In the rows, 128 means zero.
Here are made-up elements, facts about them, and rows of numbers that follow some of those facts. Name the element behind each unnamed row.

Some facts about the elements:
bopam: refers to; nanalis: is of sort
belo bopam:klenun nanalis:a
benon nanalis:a
bidrik bopam:zafli nanalis:a
boflovil nanalis:a
bogu bopam:gulun nanalis:c
brarar bopam:benon nanalis:a
bratrus nanalis:b
brodre bopam:grefon, plegrul, gimo nanalis:a
brolos bopam:gimo nanalis:d
broplim bopam:rudres nanalis:b
diskun bopam:sila, lavik nanalis:a
dreflupa bopam:goban nanalis:d
drinuk bopam:zopi nanalis:b
droses bopam:bratrus nanalis:a
duge nanalis:b
feflida bopam:paska, teli nanalis:c
fepil nanalis:d
fiflas bopam:gimo nanalis:a
fisam bopam:guskor nanalis:a
flapatre bopam:grotres, musal, sogul nanalis:a
flapes bopam:klasti, kuzam, nuten nanalis:b
flefazir bopam:nuten nanalis:a
flibres bopam:zafli nanalis:b
fodri bopam:klasti nanalis:c
fodru bopam:tigruk, sogru, guskor, sogul nanalis:a
fodu bopam:gimo nanalis:c
gatar bopam:rukame nanalis:a
gimo nanalis:a
giskal bopam:stida, guskor nanalis:b
goban nanalis:c
goflirom bopam:gimo, fodu nanalis:a
gogran nanalis:a
graduk nanalis:c
graklaskar bopam:sesam, gimo nanalis:a
granur bopam:gimo nanalis:e
greflen bopam:gimo, giskal nanalis:e
grefon bopam:teli, rukame nanalis:c
gromo bopam:sogru nanalis:a
grotres bopam:grubrik, klestis, pudrak nanalis:b
grubrik bopam:gimo, bratrus nanalis:a
guflubru bopam:sesam nanalis:a
gulun bopam:sogul nanalis:a
guskor bopam:gimo nanalis:b
kekoplok nanalis:a
kigror bopam:klasti, stugri, sogul nanalis:a
klasti nanalis:a
klenun bopam:paska nanalis:c
klestis bopam:sofo nanalis:a
klipota bopam:tigruk, musal nanalis:a
kloses bopam:vevestin, nuten nanalis:c
kovagor nanalis:c
kudrupo bopam:rakli nanalis:d
kuzam bopam:gimo nanalis:c
ladi bopam:sesam, saplan nanalis:a
lavik bopam:goflirom nanalis:a
leplis bopam:fodri nanalis:a
lezal bopam:saplan, fodu nanalis:a
lomu bopam:sesam nanalis:b
mastadra bopam:trostas, gimo nanalis:b
modroko bopam:droses, klasti nanalis:a
musal bopam:stida nanalis:a
nazes nanalis:d
netrol bopam:tigruk nanalis:d
niflun bopam:fodu nanalis:b
nolas bopam:rakli nanalis:b
nozok bopam:vuzi nanalis:b
nubul bopam:velel nanalis:a
nuten bopam:fodu nanalis:a
nuvis bopam:ronivil nanalis:a
padras bopam:goflirom, kudrupo nanalis:d
paska nanalis:a
peflun bopam:grubrik nanalis:a
pidek bopam:nuten nanalis:b
pimi bopam:stapes, kuzam nanalis:a
pledok bopam:fodu nanalis:a
plegrul nanalis:e
plestilu bopam:sesam, gimo, bratrus nanalis:b
pliflus bopam:benon nanalis:b
pliras nanalis:c
plizam nanalis:c
potru bopam:musal nanalis:b
pudrak bopam:seden nanalis:c
rakli nanalis:a
razok bopam:grefon, gulun, gimo nanalis:c
rifu bopam:plizam nanalis:b
ronivil nanalis:c
rorigra bopam:paska nanalis:a
rudres nanalis:a
rukame bopam:gimo, rakli nanalis:a
saplan bopam:fodu nanalis:a
sazus bopam:gimo nanalis:b
seden bopam:sesam, gimo nanalis:a
sekles bopam:pidek, rakli nanalis:b
sesam bopam:gimo nanalis:a
sigo bopam:zafli nanalis:e
sila nanalis:e
skeles bopam:vusi, gimo nanalis:a
skofleka bopam:fodu nanalis:e
sofo nanalis:b
sogru bopam:kuzam nanalis:e
sogul bopam:fodu nanalis:a
stapes nanalis:a
staram bopam:skofleka, teli nanalis:a
stibra bopam:sogru, guskor nanalis:a
stida nanalis:a
stugri nanalis:b
stuzabus bopam:pudrak, pledok nanalis:d
tafi bopam:kuzam nanalis:a
tebra bopam:gogran, kovagor nanalis:a
tedozun bopam:vege, viklotrul nanalis:a
teli nanalis:b
tepli bopam:gimo, boflovil nanalis:b
tigo bopam:teli nanalis:d
tigruk bopam:gimo nanalis:d
tizuris nanalis:e
totetem bopam:pidek nanalis:a
trakla bopam:trostas nanalis:a
treze bopam:gulun nanalis:b
troflor bopam:pliras nanalis:c
trostas bopam:klasti nanalis:a
vege nanalis:b
vekas bopam:goflirom nanalis:e
velel nanalis:c
vevestin bopam:gimo nanalis:c
vidaril bopam:skofleka, vekas nanalis:a
viklotrul bopam:stugri, gimo nanalis:d
voflu bopam:grefon, nazes nanalis:a
vusi nanalis:d
vuzi bopam:padras nanalis:b
zafli bopam:gimo nanalis:a
zopi bopam:goflirom, fodu nanalis:d

Named rows:
[148 157 120 131 148 110 124 141 143 121 111 160 145 126 146 141 148 137
 151 112 123  95 107 116 122 126 121 154 119 113]: leplis
[159 164 157 163 102 120 115 102 121 149  97 157 146  75 127 143 155 110
 135  79 113  90 141  61  81 117  65 171 105 105]: guflubru
[145 152 119 144 144 108 130 150 147 117 108 144 139 132 137 130 145 128
 149 108 115  96 121 100 131 124 114 152 126 112]: belo
[142 149 119 140 151 106 130 151 143 120 108 146 138 136 138 131 145 129
 151 110 112 100 114 100 132 124 120 148 131 115]: bidrik
[133 152 113 145 150  96 140 150 127 124 110 160 140 132 122 137 148 124
 153 119 121  90 122  88 129 127 107 144 130 106]: flapatre
[146 156 118 141 144 109 125 146 142 120 104 146 139 131 134 131 147 131
 152 105 113  96 118  99 131 127 114 150 124 110]: brarar
[152 178 120 100 163 129 112 130 168 117 140 206 172 121 184 167 151 163
 151 117 152  91  67 172 108 123 152 165  99 115]: trostas
[144 159 117 140 149 119 126 159 156 108 108 143 151 136 141 110 139 137
 145 111 109  94 127  96 140 116 114 153 134 112]: paska
[101  96 158 153 159 115 128 164 146 138 119 136 129 123 177 140 138 126
 137 113 102 119  58  70 133 108 127 109 139 156]: zafli
[123 124  68 175 122  60 156 176 144 109 120 142 154  96 135 142 143 132
 142 133 128 109 110 111 143 135  65 180  67  93]: pledok
[104 100 155 156 157 112 129 160 143 139 119 135 128 115 177 145 139 126
 140 114 106 119  61  70 129 111 124 113 133 153]: fiflas
[101 130 142  95  93 185 121  98 135 124 151 104 140 133 104 158 117  94
 113 178 143 148 157 143 142 105 178 128 122 135]: duge
[ 97 127 140  91  97 196 125 113 154 108 154  92 150 140 109 137 108 102
 107 183 134 144 166 139 154  98 182 130 131 140]: teli
[121 117 128  97  79 176 117  90 142 110 131  55 105 129 118 159 112 100
 131 159 120 151 153 160 141 134 202 130 118 139]: nolas
[ 99 130 145  89  96 185 120  96 138 125 155 110 143 136 108 160 113  94
 109 180 147 145 155 147 140 107 181 130 122 141]: stugri
[149 137 130 103 131 106 102 109 105 126 162 118 113 136 138  79 115 158
  92 110 124 153 158 152 149 139 144 109 149  83]: goban
[102  76 163 117 135 109 106 122 102 144 176 111  99 120 187  95 107 156
  85 113 117 173  91 125 142 130 158  64 157 124]: vevestin

Rows to name:
No name comes twice in this set of rows, the named rows included.
[119 117 152 154 150 115 124 153 143 139 116 144 136 115 167 139 144 125
 138 110 107 110  79  73 122 108 116 126 132 142] | grubrik
[127  91 129 191 137  70 121 172 123 165  92 118 126 116 134 164 168 102
 129 117 102 150  64 116 158 126  73 140  67 133] | goflirom
[ 46  64 171 111 110 172 140 106 113 152 162 101 118 127 127 182 111  79
 108 191 135 163 101  93 140 100 185  73 141 179] | guskor
[116 136 179 119  49 193 106  50 113 157 145 116 147  80  90 173 125  74
  97 153 140 140 181 104  91 101 127 148  99 134] | lomu
[101 130 151  95  90 191 118  90 136 128 154 108 144 127 104 159 115  92
 106 177 143 145 160 139 138 104 172 132 122 142] | bratrus
[133 150 116 145 152  93 143 148 115 128 104 154 132 140 107 135 148 118
 159 120 119  91 131  75 129 129 106 135 139 107] | musal
[150 160 132 137 142 116 120 137 144 125 110 158 147 119 141 135 150 132
 145 105 119  98 117 103 120 120 109 158 119 115] | droses
[113 124  64 169 125  57 163 183 139 107 128 157 161 102 129 148 142 131
 141 141 136 104 112 104 145 133  66 174  69  94] | sogul
[147 159 129  64 144 128  89  90 121 125 191 178 144 127 185 114 120 187
  95 121 166 146 104 221 124 139 177 119 122  85] | fodri
[133 149 115 143 149  99 138 148 126 126 106 153 136 135 119 137 150 122
 156 118 116  95 123  86 128 130 112 139 134 109] | klipota
[ 70  91 169  98 104 189 119 101 137 140 167 110 140 123 142 177 113  96
 102 185 141 161 105 132 137  97 190 102 121 171] | mastadra
[138 164 113 122 157 112 130 141 149 118 127 186 158 126 156 151 150 144
 150 120 141  91  92 132 119 123 131 155 116 111] | kigror
[124 150 107 139 154  96 144 158 129 118 118 170 148 136 126 136 143 130
 154 129 130  89 117  88 133 126 107 144 131 107] | gulun

Now the same elements, written a new way:
Known rows:
[134 121 121 131 127 126 120 109 137 116 147 133 125 123 127 133 114 117
 127  98 132 122 125 124 137 136 131 149 125 132 119 118 134 126 120 137
 125]: flapatre
[129 133 171 128 136 149 153 118 122 158 111 134 124 124 147 152 156 154
 120 173 126 139 122 130 117 120 126 112 130 117 120 131 121 122 152 124
 111]: nolas
[113 128 122 118 125 151 121 129 134 140 118 118 163 125 117 117 162 120
 136 106 124 123 163 119 146 115 125 146 119 117 132 152 119 147 144 120
 168]: brolos
[131 141 122 122 126 125 120 109 133 116 161 137 127 125 127 118 111 118
 126 100 121 122 124 127 123 128 138 155 126 188 127 119 128 133 119 115
 114]: guflubru
[119 140 140 118 129 149 138 151 133 161 111 119 124 131 144 118 164 159
 123 198 124 123 132 143 121 121 127  98 121 118 129 134 124 122 136 148
 122]: mastadra
[152 123 125 117 126 144 126 125 130 119 140 125 162 136 119 117 113 121
 133 143 182 126 123 126 152 127 133 148 126 161 127 120 120 122 118 134
 114]: goflirom
[117 152 135 119 129 132 136 144 131 154 114 119 126 128 143 117 166 153
 123 153 124 124 131 143 116 119 125 109 119 140 129 134 123 131 152 132
 117]: plestilu
[115 120 122 127 125 123 120 107 125 130 118 130 134 125 116 143 159 119
 124 107 123 124 155 119 129 118 124 153 119 114 126 131 119 152 132 116
 167]: netrol
[122 127 126 171 136 126 147 151 129 151 113 118 123 122 130 146 114 119
 181 102 124 131 126 122 118 150 127 112 118 116 126 125 121 121 151 115
 147]: grefon
[132 136 124 120 123 140 120 135 148 114 125 118 128 126 136 119 114 113
 145  98 132 124 127 148 162 134 131 135 131 126 125 128 133 124 119 150
 124]: zafli
[140 123 119 131 128 124 121 113 136 115 137 136 123 124 138 137 113 119
 127 100 127 124 124 125 141 138 128 152 139 128 122 122 129 123 118 125
 116]: gatar
[126 152 124 118 126 124 123 122 142 115 153 122 123 127 133 119 111 117
 136 104 122 124 129 138 135 127 136 154 124 186 127 121 128 133 118 119
 117]: seden
[134 125 124 124 127 123 120 108 119 115 124 130 125 126 117 118 114 116
 121 101 125 122 124 133 135 125 134 114 141 128 124 119 137 129 121 138
 117]: tafi
[120 141 141 117 129 153 143 151 129 150 111 120 125 127 143 121 169 152
 123 180 125 125 131 143 119 120 124 102 119 117 124 140 123 126 142 149
 119]: tepli
[129 135 123 124 126 125 121 111 132 115 161 137 122 126 128 116 110 116
 121 103 125 123 123 124 125 128 133 160 127 180 125 120 123 133 119 118
 114]: ladi
[118 119 121 126 125 124 121 109 122 129 119 135 135 125 118 142 152 121
 123 112 123 125 153 120 125 117 124 157 120 114 125 129 119 152 136 115
 165]: dreflupa
[138 123 121 128 126 125 120 110 132 115 145 136 122 124 130 128 113 117
 125 103 131 122 123 124 137 134 129 152 133 137 122 119 133 127 119 127
 119]: belo

Rows to name:
No name comes twice in this set of rows, the named rows included.
[129 145 124 118 125 125 120 127 141 116 145 122 122 127 133 116 112 118
 136 101 125 124 128 139 139 131 134 147 128 166 128 123 130 129 118 125
 118] | graklaskar
[118 146 141 118 131 166 141 159 133 154 113 117 123 126 145 118 172 152
 127 178 123 123 131 150 122 121 125  99 119 115 126 145 123 125 143 153
 119] | sazus
[117 119 125 133 128 123 119 111 131 130 117 136 135 124 117 161 162 120
 128 105 124 124 146 120 129 118 124 174 120 115 123 131 118 148 150 116
 165] | tigo

The same elements again, as new rows of numbers:
Known rows:
[128 100 159 154 104 144 124  89 209 104 117 109 159 194 122 143  96 161
  74 117 144 138 134 122 116  99 109  84 111 120 108 141 148 118  81 143]: kuzam
[101 170 128 149 132 121 115 116 170 150 137  89 122 161 109 108  99 147
  77 135  94 169 163 109 114  95 119 124  68 133 185 123 168 147 101 160]: flapes
[196  97  98 168 100 156 130 119 104 193 129 122 169  95 118 180 138 100
 168  82 144 124 129  85  71 153 121  94 172 162 156 136  78 151 123 129]: klasti
[113 151 110 125 135 141 113 170  92 154 129 169  94 100 141 118 135 130
 163 118  75  94 176 137 115 152 120 149 144 122 140 103 110 129 160 126]: staram
[ 87 126 104 113 105  73 111 104 111 107 177 144 124 101 146 101 153 137
  52 178  87 138 157  57 202  84 103 125 160 171 119 148 147 133  34 120]: klenun
[ 82 160 112 126 148  85 110  95 153  56 122 101 122 150 114 128 130 172
 102 152 111 131 120 103 116 124 126 144  71 119 121 116 149  75  81 136]: broplim
[124 130 144 127 110 158 121 131 150  19 140 130 108 108  99  96 171  81
 161 105  93 151  89 135 172 116 147 124  93  83  81 120 164 121 156 144]: vekas
[176 138  76 128 113 181 133 163 103 158 126 151 147  89 152  65 151 123
 123 101  97 114 103 148 142 132 103 167 121  83 141 120 121 160 121 120]: goflirom
[129 148 175 101 143 138 156 144 118  90 134 104 120 201 125  97 123 134
 116 167 179 120 110 220 166 110 151 146 113  88 127 152 153 136 147 106]: stuzabus
[102 145 132 120 125 105 126 120 136 124 131 127 136 146 134 120 122 119
  67 159 140 168 105 139 190  89 126 125 109 150 113 133 157 138 111 126]: flibres
[132 137 108 141 118 124 146 146 113 215 121 106 122 111 135 136 111 125
 121 122 123 106 151 169 121 145 113 149 116 126 154 118 105 129 168 123]: stibra
[164 164 148 131 159 163 138 135 128  62 150 135 127 161 111 102 136 147
 176 134 137 110 143 134 113 126 139 109 149  83 160 159 141 166  99 108]: kudrupo
[ 89 135 165 120 161  87 130 125 134 132 146 144 114 144 127 130 112 115
  87 142 132 170 133 105 155  96 138 107 113 152 132 144 157 157 103 143]: tepli
[145 124 156 135 111 151 121 126 108  76 167 129 128 154 120 122 155 143
 122 178 142  94 149 136 148 118 125 122 166 126 120 161 130 173  94 110]: nazes
[115  93 170 111 158 110 141 144 123 175  85 157 100 125 124 169  97 101
 198 117 141 123 151 142  54 192 145 133 144 151 114 107  79 131 199 142]: klipota
[102  96 158 114 170  75 113  69 177  38 119 139 123 138 118 152 119 141
 148 131 138 137 116  12  81 124 126 107 131 145 110 155 134  92  83 141]: kovagor
[168  89 147 136 112 154 116 149 128 173 106 142 152 129 130 166 130 125
 189 102 172 126 113 131  90 154 137 110 162 124 104 125  91 143 164 127]: sogul

Name these rows:
No name comes twice in this set of rows, the named rows included.
[143 131  35 145  70 149 111 148  84 129 156 144 147  71 141 125 176 166
 104 135  74  85 138 104 152 144  82 150 163 136  99 114  98 132 103  97] | paska

Now the same elements, written a new way:
Some rows with their names:
[152 126 160 137  96 109 104 177 121 127 113 109 120 130  80 103 168 137
 118  97 114 112 115 142 121 107 143]: skeles
[151 120 159 132  97 112 105 187 125 120 112  98 111 134  78 100 168 141
 125  90 119 103 107 142 111 107 134]: zafli
[120  97 161 114 105 146 176 181  94  80 136 164 179 124 153 164 155  93
 156 142 132 100 126  89  71  72 160]: greflen
[149 125 171 157  84 109 103 157 101 137 117 124 131 142  91 112 178 129
  89 116 108 131 131 129 161 111 164]: trakla
[105 132 127 153 142 133 117 121  90 170 107 159 180 191 115 143 100 130
 136 134 147 136 109  26 142 117 150]: rifu
[165 154 174 164  96 100  84 127  77 162 131 153 126  86  72 114 189 116
 104 169 116 126 108 152 140  83 149]: nuten
[157 141 167 150  76 110 111 171 109 138 126 114 135 140  88 123 165 141
  95 119 109 128 132 123 153 117 151]: gatar
[105 132 129 153 141 135 118 123  90 172 107 158 183 193 116 141 103 129
 135 135 149 135 109  26 142 118 149]: pliflus
[ 93 152 181 218 139  96 177 120 119 158 132 179 165 124  84 171 151  82
  93 176 113 108 135  95  89  97  46]: zopi
[141 140 171 136 104 133 163 139  62 111 159 212 190  68 138 177 168  74
 148 210 130 117 124  96  87  46 158]: skofleka
[109 124 162 118 114 143 166 160  86  94 140 191 215 116 158 179 137  96
 141 156 102 123 163 101  93 101 205]: sila
[ 81  95 128 121 133 127 211 168 130 118  89 158  59 145 145 121 119 145
 135 147 111 142  82 138  96  64 118]: vevestin
[ 61 138 180 178 138 116 159 121 136 170 111 155 171 140 117 181 117  93
  87 133 102 106 175 126  90 128 108]: fepil
[ 90 147 123 145 164 133 105 115  95 172 103 167 199 183 112 143  84 135
 140 130 126 139 124  55 127 139 178]: vege
[152 123 163 132  92 106 108 176 122 127 111 113 121 131  81 101 168 133
 119  89 118 116 118 137 126 103 142]: grubrik
[ 70 132 132 127 131 126 206 142 118 142  98 184 102 137 156 147  98 150
 109 173  80 173 127 142 127  95 169]: ronivil
[ 72 104 177 165 137 121 165 149 150 150 104 123 129 149 111 159 131  94
 112 110 136  73 132 119  55  99  55]: tigruk

Name these rows:
No name comes twice in this set of rows, the named rows included.
[ 76 125 189 185 116 115 170 125 132 174 115 150 153 145 118 179 133  85
  82 140 127 105 159  96 105  99  75] | stuzabus
[106 130 128 153 140 138 116 128  90 168 110 151 177 196 116 142 102 133
 135 136 150 132 106  24 142 115 144] | flibres
[ 84 117 138 134 100 133 214 149 112 149 105 167  77 146 162 149 114 145
  99 181 107 164 109 114 144  68 138] | bogu
[ 87 136 180 222 127  99 196 145 138 135 128 153 174 176  98 174 145  98
  82 143 105 111 149  69 111 125  48] | padras
[120 157 129 160 157 125 102  96  72 186 119 187 177 144  92 140 116 115
 146 177 154 133  86  46 124  88 135] | niflun
[101 119 130 165 145 137 106 111  78 172 106 160 176 196 117 139 116 121
 126 145 150 134 103  30 148 109 152] | pidek
[136 136 155 121 122 107  94 174 130 122 106 115 132 120  73 100 152 143
 132  85  98 110 126 171  97 128 166] | gimo
[140 108 173 165  90 107  95 148  97 136 108 130 133 148  96 105 189 119
  83 113 105 133 130 133 170 111 174] | modroko
[ 97 154 121 140 155 137 112 122  97 175 107 162 199 183 113 149  80 141
 141 131 129 140 128  48 127 138 173] | teli
[124 110 167 129  89 147 178 169  81  92 146 173 193 130 162 178 154  91
 135 161 126 114 143  75 108  78 171] | sigo

